Here is a tiny trained network, its code and every weight. The questions are about switching its units off for an input and a target symbol, where a switched-off unit gives its printed mean instead of its output.

import numpy as np


def w(rows, s, z=0):
    codes = np.array(rows[::2]) - 128.0
    scale = np.full(codes.shape[1], s)
    scale[-1] = z or s
    return codes * scale


def norm(h):
    return h / np.sqrt((h * h).mean(-1, keepdims=True) + 1e-5)


def f(y):
    return y / 2 * (1 + np.tanh(0.7978845608 * (y + 0.044715 * y**3)))


def softmax(a):
    e = np.exp(a - a.max(-1, keepdims=True))
    return e / e.sum(-1, keepdims=True)


def log_softmax(a):
    a = a - a.max(-1, keepdims=True)
    return a - np.log(np.exp(a).sum(-1, keepdims=True))


def net(x, mask):
    ids = ['βγδζηθλπσ'.index(c) for c in x.split()]
    T = len(ids)
    res = E[ids] + P[:T]
    u = 0
    for l in range(3):
        r = norm(res)
        for j in range(2):
            rows = slice(2 * j, 2 * j + 2)
            q, k, v = (r @ M[l][rows].T for M in (Q, K, V))
            z = softmax(np.where(np.tri(T) > 0, q @ k.T / 2**0.5, -1e9)) @ v
            o = O[l][rows]
            res = res + np.where(mask[u + j], z, o[:, -1]) @ o[:, :-1]
        u += 2
        y = f(norm(res) @ A[l][:, :-1].T + A[l][:, -1])
        res = res + np.where(mask[u : u + 8], y, B[l][:, -1]) @ B[l][:, :-1]
        u += 8
    return log_softmax(norm(res)[-1] @ U[:, :-1].T + U[:, -1])


Q, K, V, O, A, B = {}, {}, {}, {}, {}, {}
E = w([
[187,98,33,204,67],'β',
[148,183,88,245,82],'γ',
[156,126,104,85,163],'δ',
[109,116,156,125,226],'ζ',
[147,162,159,154,168],'η',
[163,168,114,128,130],'θ',
[185,46,61,237,69],'λ',
[175,53,39,147,126],'π',
[192,109,78,48,183],'σ',
],0.011)
P = w([
[164,160,149,85,78],'0',
[205,105,141,192,202],'1',
[124,141,149,165,104],'2',
[99,141,79,38,148],'3',
[173,88,146,155,215],'4',
[129,132,146,166,97],'5',
[5,9,63,65,184],'6',
[155,87,136,130,222],'7',
],0.015)
Q[0] = w([
[201,233,165,202,111],'L0H0',
[186,187,236,171,115],'L0H0',
[126,163,203,198,3],'L0H1',
[68,253,115,127,188],'L0H1',
],0.0076)
K[0] = w([
[180,58,236,203,137],'L0H0',
[100,16,236,197,236],'L0H0',
[74,147,122,255,83],'L0H1',
[90,250,202,122,162],'L0H1',
],0.0076)
V[0] = w([
[121,254,22,124,98],'L0H0',
[117,169,79,98,101],'L0H0',
[126,60,182,125,156],'L0H1',
[107,114,165,66,110],'L0H1',
],0.0074)
O[0] = w([
[214,196,169,191,176,253],'L0H0',
[81,74,2,79,229,153],'L0H0',
[200,96,228,210,109,77],'L0H1',
[196,92,79,176,74,43],'L0H1',
],0.0063,0.0044)
A[0] = w([
[144,161,104,66,136,170],'L0N0',
[177,88,153,48,220,122],'L0N1',
[181,144,174,136,77,105],'L0N2',
[66,198,171,65,99,88],'L0N3',
[178,131,175,63,137,120],'L0N4',
[82,26,121,172,153,254],'L0N5',
[147,93,113,132,161,172],'L0N6',
[1,76,173,105,160,120],'L0N7',
],0.0096,0.0039)
B[0] = w([
[129,125,190,65,102,167],'L0N0',
[126,172,81,254,101,226],'L0N1',
[107,91,71,68,173,146],'L0N2',
[81,195,178,64,111,133],'L0N3',
[220,140,183,210,113,138],'L0N4',
[164,184,152,169,239,255],'L0N5',
[97,181,181,155,177,208],'L0N6',
[106,50,142,153,61,138],'L0N7',
],0.008,0.0053)
Q[1] = w([
[7,89,150,187,180],'L1H0',
[140,211,101,146,202],'L1H0',
[195,134,186,192,11],'L1H1',
[105,112,56,236,142],'L1H1',
],0.011)
K[1] = w([
[85,137,46,117,210],'L1H0',
[196,128,105,129,137],'L1H0',
[80,11,183,251,87],'L1H1',
[117,146,40,155,198],'L1H1',
],0.011)
V[1] = w([
[109,45,253,106,129],'L1H0',
[229,64,163,51,130],'L1H0',
[67,44,72,153,108],'L1H1',
[81,144,85,84,79],'L1H1',
],0.0058)
O[1] = w([
[209,219,75,253,72,2],'L1H0',
[63,121,192,115,78,116],'L1H0',
[123,78,159,88,254,62],'L1H1',
[206,198,108,122,49,98],'L1H1',
],0.0068,0.0065)
A[1] = w([
[114,69,156,108,88,114],'L1N0',
[107,13,94,154,156,113],'L1N1',
[42,91,72,181,68,2],'L1N2',
[133,92,180,160,126,91],'L1N3',
[3,130,161,174,138,159],'L1N4',
[113,98,34,141,137,102],'L1N5',
[87,145,171,124,92,150],'L1N6',
[82,182,99,137,184,143],'L1N7',
],0.011,0.0052)
B[1] = w([
[100,150,159,91,139,119],'L1N0',
[77,145,144,124,40,204],'L1N1',
[136,155,10,193,129,144],'L1N2',
[138,112,171,152,153,138],'L1N3',
[154,63,75,112,106,229],'L1N4',
[144,183,186,142,79,167],'L1N5',
[107,86,127,117,134,141],'L1N6',
[108,135,114,162,136,254],'L1N7',
],0.011,0.0066)
Q[2] = w([
[56,183,132,91,148],'L2H0',
[168,128,86,87,49],'L2H0',
[169,191,115,89,131],'L2H1',
[62,171,3,121,151],'L2H1',
],0.013)
K[2] = w([
[204,119,142,73,129],'L2H0',
[92,94,98,158,43],'L2H0',
[144,96,221,116,48],'L2H1',
[222,187,42,12,47],'L2H1',
],0.011)
V[2] = w([
[133,44,191,145,158],'L2H0',
[213,105,104,54,134],'L2H0',
[33,93,156,97,2],'L2H1',
[195,88,112,174,66],'L2H1',
],0.0078)
O[2] = w([
[161,65,166,111,87,96],'L2H0',
[254,37,83,118,131,10],'L2H0',
[16,105,165,162,141,10],'L2H1',
[83,83,92,188,99,96],'L2H1',
],0.0093,0.0014)
A[2] = w([
[102,141,83,142,202,2],'L2N0',
[161,82,43,113,102,72],'L2N1',
[212,85,247,135,153,143],'L2N2',
[154,73,145,133,96,60],'L2N3',
[119,111,153,197,180,128],'L2N4',
[74,113,97,72,172,34],'L2N5',
[88,128,59,188,91,100],'L2N6',
[162,185,134,139,157,126],'L2N7',
],0.015,0.0056)
B[2] = w([
[130,124,83,1,39,196],'L2N0',
[66,107,14,146,160,161],'L2N1',
[105,211,139,200,218,210],'L2N2',
[198,105,213,77,130,134],'L2N3',
[143,199,98,83,169,254],'L2N4',
[180,52,202,197,157,149],'L2N5',
[219,109,204,146,100,203],'L2N6',
[94,102,146,182,211,192],'L2N7',
],0.0087,0.0092)
U = w([
[6,89,175,101,79,197],'β',
[67,174,149,185,8,136],'γ',
[222,85,190,128,54,200],'δ',
[177,37,105,14,135,2],'ζ',
[122,31,229,103,145,121],'η',
[156,138,174,238,139,151],'θ',
[164,80,29,179,62,44],'λ',
[178,169,137,50,30,142],'π',
[70,177,83,75,155,114],'σ',
],0.013,0.003)

Each question gives the input, a string of symbols that net reads in full, and the target symbol t.
The units are the heads (2 rows each of Q, K, V and O) and the neurons (one row each of A and B). Each row of codes is followed by its name. A weight is (code - 128) times the scale printed after its matrix; where a second scale follows, it is the last column's (O, A, B and U).
mask holds one flag per unit, layer by layer, with each layer's heads first. A switched-off unit (its flag False) gives its mean, the last column of its rows in O or B, instead of its output. The means were averaged over made-up inputs and are rounded, as every weight is.
A unit's drop is (log p(t) with every unit on - log p(t) with that unit switched off) / (log p(t) with every unit on - log p(t) with every unit switched off).
The circuit of an input: a set's keep is (log p(t) with only the set's units on - log p(t) with every unit switched off) / (log p(t) with every unit on - log p(t) with every unit switched off). Starting from the 12 units with the biggest drops (on a tie, the unit counted first), units are removed one at a time, each time the one whose removal leaves the highest keep (on an exact tie, the one counted first), for as long as the keep stays at least 0.8.
units of the circuit, in order: the units of the circuit, biggest drop first
unit that matters most: the unit with the biggest drop
top k neurons: the k neurons with the biggest drops, biggest first
k most important neurons of layer l: the k neurons of layer l with the biggest drops, biggest first
input β ζ π π π γ θ, target η: units of the circuit, in order	[L2N5]
input ζ λ γ η σ γ γ, target γ: units of the circuit, in order	[L1N1; L1N5]
input γ π ζ, target η: units of the circuit, in order	[L0H0; L1N4; L2N3]
input β δ β π β π γ, target η: units of the circuit, in order	[L2N5; L0N1]
input β β γ π, target ζ: top 3 neurons	[L1N1; L2N0; L1N4]
input λ γ γ β β γ δ, target ζ: top 3 neurons	[L0N5; L2N0; L0N7]
input δ γ γ γ, target δ: 3 most important neurons of layer 2	[L2N6; L2N5; L2N4]
input η δ π δ, target γ: top 3 neurons	[L0N1; L0N5; L1N4]
input β γ η λ, target ζ: 3 most important neurons of layer 0	[L0N7; L0N5; L0N6]
input δ γ δ β γ π δ, target ζ: top 3 neurons	[L0N5; L2N0; L1N1]
input π γ γ θ β γ γ, target π: 2 most important neurons of layer 1	[L1N1; L1N5]
input δ π γ β λ σ σ, target ζ: top 2 neurons	[L0N5; L2N0]
input θ β π θ, target π: 3 most important neurons of layer 0	[L0N1; L0N5; L0N0]
input δ β σ σ σ β γ γ, target σ: unit that matters most	L0N1
input ζ γ γ π, target θ: top 2 neurons	[L1N5; L0N4]
input β γ β σ, target ζ: 2 most important neurons of layer 0	[L0N0; L0N5]
input η ζ π γ, target γ: top 2 neurons	[L0N5; L1N4]
input σ γ ζ ζ, target λ: top 3 neurons	[L1N1; L0N4; L0N1]
input γ π π λ π γ λ λ, target σ: 2 most important neurons of layer 1	[L1N5; L1N4]
input λ β γ, target λ: top 3 neurons	[L1N4; L1N2; L0N5]
input β γ ζ β, target ζ: top 2 neurons	[L1N1; L1N4]
input γ γ γ δ β γ σ, target δ: 3 most important neurons of layer 0	[L0N7; L0N1; L0N5]
input δ π π γ, target δ: 3 most important neurons of layer 1	[L1N1; L1N4; L1N2]
